Below are the code and all the weights of a small trained network. Each question names an input and a class and asks about switching units off, where a switched-off unit gives its printed mean instead of its output.

import numpy as np


def w(rows, s, z=0):
    codes = np.array(rows[::2]) - 128.0
    scale = np.full(codes.shape[1], s)
    scale[-1] = z or s
    return codes * scale


def norm(h):
    return h / np.sqrt((h * h).mean(-1, keepdims=True) + 1e-5)


def f(y):
    return y / 2 * (1 + np.tanh(0.7978845608 * (y + 0.044715 * y**3)))


def log_softmax(a):
    a = a - a.max(-1, keepdims=True)
    return a - np.log(np.exp(a).sum(-1, keepdims=True))


def net(x, mask):
    res = np.array(x, float).reshape(1, 4) / 4 @ E
    u = 0
    for l in range(4):
        y = f(norm(res) @ A[l][:, :-1].T + A[l][:, -1])
        res = res + np.where(mask[u : u + 4], y, B[l][:, -1]) @ B[l][:, :-1]
        u += 4
    return log_softmax(norm(res)[-1] @ U[:, :-1].T + U[:, -1])


A, B = {}, {}
E = w([
[183,161,135,132,175,159,44,2,231],'x0',
[234,148,121,199,16,132,62,166,62],'x1',
[125,244,214,98,202,86,103,89,48],'x2',
[68,21,65,166,187,62,121,169,15],'x3',
],0.0069)
A[0] = w([
[40,134,121,115,117,129,144,153,199,81],'L0N1',
[134,125,112,146,103,118,112,93,136,6],'L0N2',
[88,159,136,123,123,181,94,31,118,128],'L0N3',
[155,147,89,117,161,255,136,124,121,106],'L0N4',
],0.0084,0.0011)
B[0] = w([
[112,101,89,66,195,248,106,203,39,245],'L0N1',
[172,144,33,109,138,208,127,210,72,136],'L0N2',
[58,58,160,175,88,89,105,150,158,252],'L0N3',
[148,138,2,76,161,84,74,30,42,177],'L0N4',
],0.0084,0.0025)
A[1] = w([
[168,110,65,2,164,179,221,171,253,208],'L1N1',
[195,169,160,73,160,166,84,2,144,16],'L1N2',
[97,112,112,127,108,195,101,161,169,237],'L1N3',
[154,239,131,44,92,116,69,169,52,10],'L1N4',
],0.0054,0.0011)
B[1] = w([
[92,96,157,166,221,175,138,69,59,253],'L1N1',
[114,131,78,173,103,144,178,79,16,209],'L1N2',
[199,31,144,239,182,132,226,254,188,191],'L1N3',
[181,68,164,169,19,89,106,142,73,199],'L1N4',
],0.0093,0.0036)
A[2] = w([
[135,132,238,96,247,55,64,86,95,208],'L2N1',
[186,95,254,106,53,164,109,92,89,103],'L2N2',
[218,128,95,148,174,174,48,169,193,6],'L2N3',
[109,90,27,95,86,182,110,141,160,143],'L2N4',
],0.0067,0.0018)
B[2] = w([
[29,89,108,35,31,173,67,197,210,253],'L2N1',
[94,73,236,115,139,111,68,134,112,224],'L2N2',
[254,80,77,98,120,148,18,143,141,160],'L2N3',
[137,172,92,160,214,190,75,171,120,183],'L2N4',
],0.0071,0.0048)
A[3] = w([
[153,254,156,126,58,63,61,196,150,147],'L3N1',
[96,63,44,125,114,46,178,192,108,255],'L3N2',
[81,135,130,37,159,124,79,110,159,10],'L3N3',
[87,74,164,148,181,185,152,96,169,96],'L3N4',
],0.0081,0.00097)
B[3] = w([
[160,44,102,61,127,92,177,144,135,252],'L3N1',
[163,254,115,142,94,123,138,99,141,254],'L3N2',
[94,205,95,104,52,130,33,205,124,208],'L3N3',
[116,113,163,81,211,65,168,153,166,249],'L3N4',
],0.013,0.0043)
U = w([
[102,96,140,93,250,164,162,197,122,151],'0',
[156,60,214,92,87,82,114,150,85,184],'1',
[117,147,168,141,138,131,113,54,119,3],'2',
[151,245,108,182,111,111,158,175,131,93],'3',
[219,104,90,170,158,182,90,136,167,84],'4',
[53,177,140,59,101,114,80,170,176,212],'5',
],0.012,0.0027)

Each question gives the input, the list of numbers given to net, and the class t.
The units are the neurons (one row each of A and B). Each row of codes is followed by its name. A weight is (code - 128) times the scale printed after its matrix; where a second scale follows, it is the last column's (A, B and U).
mask holds one flag per neuron, layer by layer. A switched-off neuron (its flag False) gives its mean, the last column of its row in B, instead of its output. The means were averaged over made-up inputs and are rounded, as every weight is.
A unit's drop is (log p(t) with every unit on - log p(t) with that unit switched off) / (log p(t) with every unit on - log p(t) with every unit switched off).
The circuit of an input: a set's keep is (log p(t) with only the set's units on - log p(t) with every unit switched off) / (log p(t) with every unit on - log p(t) with every unit switched off). Starting from the 12 units with the biggest drops (on a tie, the unit counted first), units are removed one at a time, each time the one whose removal leaves the highest keep (on an exact tie, the one counted first), for as long as the keep stays at least 0.8.
units of the circuit, in order: the units of the circuit, biggest drop first
most important unit: the unit with the biggest drop
top k neurons: the k neurons with the biggest drops, biggest first
k most important neurons of layer l: the k neurons of layer l with the biggest drops, biggest first
drop of u: that unit's drop, to one decimal
input [-8,0,-8,4], class 3: most important unit => L3N2
input [7,1,4,-7], class 2: units of the circuit, in order => L1N2, L3N3
input [4,-6,-1,8], class 5: units of the circuit, in order => L3N3, L2N1, L3N2
input [-7,-4,7,7], class 5: top 3 neurons => L2N1, L1N3, L1N2
input [8,-2,-5,-8], class 0: units of the circuit, in order => L1N1, L3N4
input [-6,0,-1,-8], class 1: units of the circuit, in order => L1N4, L2N2
input [-4,2,-7,-5], class 0: units of the circuit, in order => L1N1, L3N4, L1N4
input [-7,2,1,0], class 3: top 2 neurons => L3N2, L2N1
input [-4,-4,3,-1], class 5: top 2 neurons => L2N1, L3N3
input [-1,-7,2,1], class 5: top 4 neurons => L3N3, L2N1, L1N2, L0N2
input [7,-2,-2,-5], class 0: units of the circuit, in order => L3N4, L1N1
input [-4,3,-6,-2], class 3: 2 most important neurons of layer 3 => L3N2, L3N1
input [-6,1,-8,-4], class 0: 3 most important neurons of layer 1 => L1N1, L1N4, L1N2
input [0,-8,1,-8], class 0: most important unit => L0N1
input [8,6,8,3], class 1: top 2 neurons => L1N2, L3N1
input [6,7,1,-6], class 1: 2 most important neurons of layer 2 => L2N2, L2N4
input [-7,-8,2,7], class 5: top 3 neurons => L3N2, L1N3, L1N2
input [0,-1,8,-7], class 1: 2 most important neurons of layer 3 => L3N1, L3N2
input [5,2,2,3], class 5: 2 most important neurons of layer 0 => L0N3, L0N1
input [-1,-1,3,-5], class 1: 2 most important neurons of layer 1 => L1N2, L1N1
input [-6,-1,3,-8], class 1: units of the circuit, in order => L1N4
input [-4,-3,-7,7], class 3: 2 most important neurons of layer 3 => L3N2, L3N1
input [1,0,-8,-3], class 0: 2 most important neurons of layer 1 => L1N1, L1N4
input [8,6,4,2], class 1: 2 most important neurons of layer 1 => L1N1, L1N3
input [-6,4,3,6], class 3: drop of L3N2 => 0.8
input [3,0,2,-7], class 2: drop of L0N4 => 0.2
